Here is a tiny trained network, its code and every weight. The questions are about switching its units off for an input and a target symbol, where a switched-off unit gives its printed mean instead of its output.

import numpy as np


def w(rows, s, z=0):
    codes = np.array(rows[::2]) - 128.0
    scale = np.full(codes.shape[1], s)
    scale[-1] = z or s
    return codes * scale


def norm(h):
    return h / np.sqrt((h * h).mean(-1, keepdims=True) + 1e-5)


def f(y):
    return y / 2 * (1 + np.tanh(0.7978845608 * (y + 0.044715 * y**3)))


def softmax(a):
    e = np.exp(a - a.max(-1, keepdims=True))
    return e / e.sum(-1, keepdims=True)


def log_softmax(a):
    a = a - a.max(-1, keepdims=True)
    return a - np.log(np.exp(a).sum(-1, keepdims=True))


def net(x, mask):
    ids = ['αβεηθλμξπτφψω'.index(c) for c in x.split()]
    T = len(ids)
    res = E[ids] + P[:T]
    u = 0
    for l in range(2):
        r = norm(res)
        for j in range(2):
            rows = slice(2 * j, 2 * j + 2)
            q, k, v = (r @ M[l][rows].T for M in (Q, K, V))
            z = softmax(np.where(np.tri(T) > 0, q @ k.T / 2**0.5, -1e9)) @ v
            o = O[l][rows]
            res = res + np.where(mask[u + j], z, o[:, -1]) @ o[:, :-1]
        u += 2
        y = f(norm(res) @ A[l][:, :-1].T + A[l][:, -1])
        res = res + np.where(mask[u : u + 8], y, B[l][:, -1]) @ B[l][:, :-1]
        u += 8
    return log_softmax(norm(res)[-1] @ U[:, :-1].T + U[:, -1])


Q, K, V, O, A, B = {}, {}, {}, {}, {}, {}
E = w([
[146,167,151,134,126,112,147,125,163,144],'α',
[142,147,160,127,106,111,111,97,127,159],'β',
[115,131,160,89,82,139,103,114,132,148],'ε',
[124,151,143,127,88,132,140,103,163,137],'η',
[122,163,142,116,111,126,111,101,139,124],'θ',
[139,178,130,104,132,129,111,134,128,150],'λ',
[140,151,106,83,121,126,146,133,115,155],'μ',
[118,146,110,48,98,159,153,147,135,160],'ξ',
[181,131,155,128,94,172,56,138,169,177],'π',
[135,126,113,155,78,138,123,124,159,173],'τ',
[171,114,192,115,145,229,104,84,199,169],'φ',
[82,82,130,97,87,161,214,105,165,174],'ψ',
[178,94,179,63,93,58,126,87,179,4],'ω',
],0.011)
P = w([
[86,119,129,175,177,147,134,171,97,129],'0',
[186,227,145,120,26,184,149,141,91,115],'1',
[255,114,199,155,56,137,144,111,119,162],'2',
[185,186,103,115,95,157,168,119,163,142],'3',
[155,159,127,89,102,111,146,144,170,164],'4',
[139,150,126,88,113,100,122,133,184,161],'5',
[114,134,125,79,131,73,94,110,205,159],'6',
[111,127,125,79,133,54,72,105,215,164],'7',
[94,107,131,73,123,29,56,90,235,154],'8',
],0.0096)
Q[0] = w([
[148,58,136,135,111,157,142,171,53,41],'0.h0',
[188,121,177,111,23,130,156,108,125,131],'0.h0',
[166,149,122,182,136,226,166,137,32,117],'0.h1',
[93,13,49,172,252,150,89,159,78,81],'0.h1',
],0.018)
K[0] = w([
[198,164,162,100,85,74,139,101,130,12],'0.h0',
[74,89,103,204,181,158,124,136,55,118],'0.h0',
[196,128,95,136,30,170,109,131,151,99],'0.h1',
[182,203,79,132,75,190,149,116,145,251],'0.h1',
],0.02)
V[0] = w([
[108,41,118,48,83,191,133,126,134,129],'0.h0',
[48,110,175,203,69,128,169,88,183,117],'0.h0',
[93,180,161,112,101,190,70,102,53,53],'0.h1',
[118,150,176,103,92,82,100,107,95,251],'0.h1',
],0.015)
O[0] = w([
[61,73,98,127,32,220,118,41,167,97,63],'0.h0',
[192,74,30,66,153,232,119,230,176,141,254],'0.h0',
[130,217,124,231,81,197,49,218,217,79,188],'0.h1',
[147,188,3,181,161,76,82,15,147,131,14],'0.h1',
],0.0055,0.008)
A[0] = w([
[71,200,166,133,80,104,167,58,137,109,159],'0.n0',
[141,123,110,171,114,138,77,78,114,194,84],'0.n1',
[76,156,184,44,122,213,95,57,121,138,190],'0.n2',
[120,108,129,92,136,64,79,128,223,145,149],'0.n3',
[38,145,53,123,166,96,172,156,117,51,9],'0.n4',
[131,94,214,128,80,116,164,135,101,118,78],'0.n5',
[126,93,49,190,187,104,214,109,155,106,61],'0.n6',
[2,12,181,169,206,141,89,217,96,107,48],'0.n7',
],0.0099,0.0016)
B[0] = w([
[109,101,106,93,68,95,170,254,142,126,191],'0.n0',
[125,143,142,50,92,146,131,133,110,181,144],'0.n1',
[171,159,108,183,111,80,215,119,223,128,215],'0.n2',
[114,175,79,96,161,90,103,90,168,148,252],'0.n3',
[157,129,119,180,124,54,99,61,201,116,109],'0.n4',
[249,211,55,113,137,78,138,96,121,107,254],'0.n5',
[129,112,126,77,97,146,44,173,67,105,136],'0.n6',
[142,217,174,124,73,204,144,171,120,150,207],'0.n7',
],0.0087,0.005)
Q[1] = w([
[169,108,75,78,110,65,122,90,142,171],'1.h0',
[74,217,100,128,125,152,123,170,152,174],'1.h0',
[172,143,40,95,105,72,130,108,174,195],'1.h1',
[251,164,82,52,28,103,124,159,193,166],'1.h1',
],0.026)
K[1] = w([
[79,117,109,184,178,173,148,136,66,165],'1.h0',
[99,61,171,111,176,135,66,96,212,103],'1.h0',
[114,114,121,92,183,96,182,108,176,28],'1.h1',
[91,117,117,83,113,84,65,145,139,6],'1.h1',
],0.024)
V[1] = w([
[126,98,58,62,72,140,26,155,15,145],'1.h0',
[114,119,24,111,93,88,173,156,30,5],'1.h0',
[184,136,176,193,101,233,192,131,37,98],'1.h1',
[254,22,187,142,121,63,86,11,136,39],'1.h1',
],0.014)
O[1] = w([
[232,78,234,129,60,129,93,68,221,222,249],'1.h0',
[152,57,113,34,22,120,2,139,28,138,3],'1.h0',
[61,146,99,97,173,91,75,108,188,146,97],'1.h1',
[48,222,202,120,90,247,161,247,166,224,174],'1.h1',
],0.0057,0.0033)
A[1] = w([
[118,188,55,153,153,157,156,122,161,135,85],'1.n0',
[100,179,150,205,143,93,152,126,52,146,4],'1.n1',
[3,144,108,39,175,46,40,133,243,188,14],'1.n2',
[200,124,159,109,129,117,91,132,106,158,247],'1.n3',
[121,107,148,63,80,115,125,48,112,192,162],'1.n4',
[130,163,174,123,97,195,99,180,102,78,245],'1.n5',
[89,159,108,163,107,163,191,107,87,66,127],'1.n6',
[116,96,91,157,100,222,118,104,164,97,21],'1.n7',
],0.015,0.0028)
B[1] = w([
[91,71,187,152,96,157,105,135,81,135,212],'1.n0',
[143,140,176,3,127,166,37,122,206,129,143],'1.n1',
[131,55,82,117,157,42,36,80,146,243,167],'1.n2',
[61,142,157,132,98,175,162,109,81,128,230],'1.n3',
[52,130,127,181,187,83,87,212,178,140,178],'1.n4',
[159,166,187,153,90,170,202,201,157,130,248],'1.n5',
[162,170,53,122,167,168,76,103,138,221,154],'1.n6',
[67,180,164,74,152,94,180,92,99,66,159],'1.n7',
],0.014,0.011)
U = w([
[136,121,140,95,197,91,187,121,26,135,93],'α',
[194,165,136,178,99,145,79,84,47,144,2],'β',
[87,127,152,149,101,152,98,51,109,64,169],'ε',
[203,56,66,84,146,187,125,125,135,105,42],'η',
[153,110,109,211,179,95,82,179,120,60,105],'θ',
[163,187,131,66,165,85,48,122,149,106,73],'λ',
[93,120,127,127,76,16,115,165,77,96,38],'μ',
[139,151,8,118,70,95,132,121,142,137,94],'ξ',
[155,140,138,188,157,58,164,70,181,158,159],'π',
[124,31,167,132,101,115,73,132,139,175,134],'τ',
[94,144,70,164,221,186,124,111,139,153,54],'φ',
[47,82,100,59,154,109,160,113,163,105,53],'ψ',
[137,170,164,113,94,181,167,185,143,126,245],'ω',
],0.011,0.0023)

Each question gives the input, a string of symbols that net reads in full, and the target symbol t.
The units are the heads (2 rows each of Q, K, V and O) and the neurons (one row each of A and B). Each row of codes is followed by its name. A weight is (code - 128) times the scale printed after its matrix; where a second scale follows, it is the last column's (O, A, B and U).
mask holds one flag per unit, layer by layer, with each layer's heads first. A switched-off unit (its flag False) gives its mean, the last column of its rows in O or B, instead of its output. The means were averaged over made-up inputs and are rounded, as every weight is.
A unit's drop is (log p(t) with every unit on - log p(t) with that unit switched off) / (log p(t) with every unit on - log p(t) with every unit switched off).
The circuit of an input: a set's keep is (log p(t) with only the set's units on - log p(t) with every unit switched off) / (log p(t) with every unit on - log p(t) with every unit switched off). Starting from the 12 units with the biggest drops (on a tie, the unit counted first), units are removed one at a time, each time the one whose removal leaves the highest keep (on an exact tie, the one counted first), for as long as the keep stays at least 0.8.
circuit, biggest first: the units of the circuit, biggest drop first
top k neurons: the k neurons with the biggest drops, biggest first
top k neurons in layer l: the k neurons of layer l with the biggest drops, biggest first
input φ α ε ω ψ θ ω, target φ: circuit, biggest first => (1.h0, 1.n6)
input π η ω τ τ β ω λ, target π: circuit, biggest first => (0.h1, 0.h0, 0.n2)
input ω π μ μ, target π: circuit, biggest first => (0.n7, 1.h1)
input θ λ τ λ, target θ: circuit, biggest first => (1.h1, 0.h1)
input τ ω λ τ ε ξ, target τ: circuit, biggest first => (1.h1, 1.n2)
input α ω α ω ψ, target α: circuit, biggest first => (0.h0, 0.h1)
input τ λ ε, target τ: circuit, biggest first => (0.h1, 1.h0, 0.n6)
input η η τ λ τ, target η: circuit, biggest first => (0.h0, 1.h1)
input λ λ τ ω ψ β ω τ, target λ: circuit, biggest first => (0.h0, 1.n1)
input α ω τ α ω φ α, target α: top neuron => (1.n5)
input φ α ω ω μ, target φ: top 2 neurons => (1.n6, 0.n2)
input τ λ λ τ τ α ψ, target τ: top 2 neurons => (0.n6, 1.n4)
input θ ω φ λ ψ π ω η τ, target θ: circuit, biggest first => (0.h0, 0.h1, 1.h0, 1.h1)
input θ μ ω ω λ λ τ τ, target θ: circuit, biggest first => (0.h1, 0.h0, 1.h1)
input λ α η ω τ π α ω ξ, target λ: circuit, biggest first => (0.h0, 1.n1)
input λ ω τ τ π, target τ: top neuron in layer 1 => (1.n2)
input τ ξ ω π ξ η φ ω λ, target τ: circuit, biggest first => (1.h0, 0.h1)
input π π ξ α ω ω β, target π: top 3 neurons => (0.n1, 0.n2, 1.n5)
input ψ ω ξ λ μ λ ω ε α, target ψ: top 2 neurons in layer 1 => (1.n7, 1.n5)
input π ω ω φ λ π, target π: top 2 neurons in layer 0 => (0.n5, 0.n1)
input τ θ ξ, target τ: top 2 neurons => (1.n4, 0.n6)
input ω λ τ η, target τ: top neuron => (0.n7)
input ξ τ ξ λ, target ξ: top 2 neurons in layer 0 => (0.n2, 0.n0)
input π ε ε ω τ λ ω, target π: top 3 neurons => (0.n1, 0.n3, 1.n5)
input β φ ω α ξ τ ξ ω, target β: top 2 neurons => (0.n3, 1.n5)
input τ η φ μ, target τ: top 2 neurons => (1.n4, 0.n6)
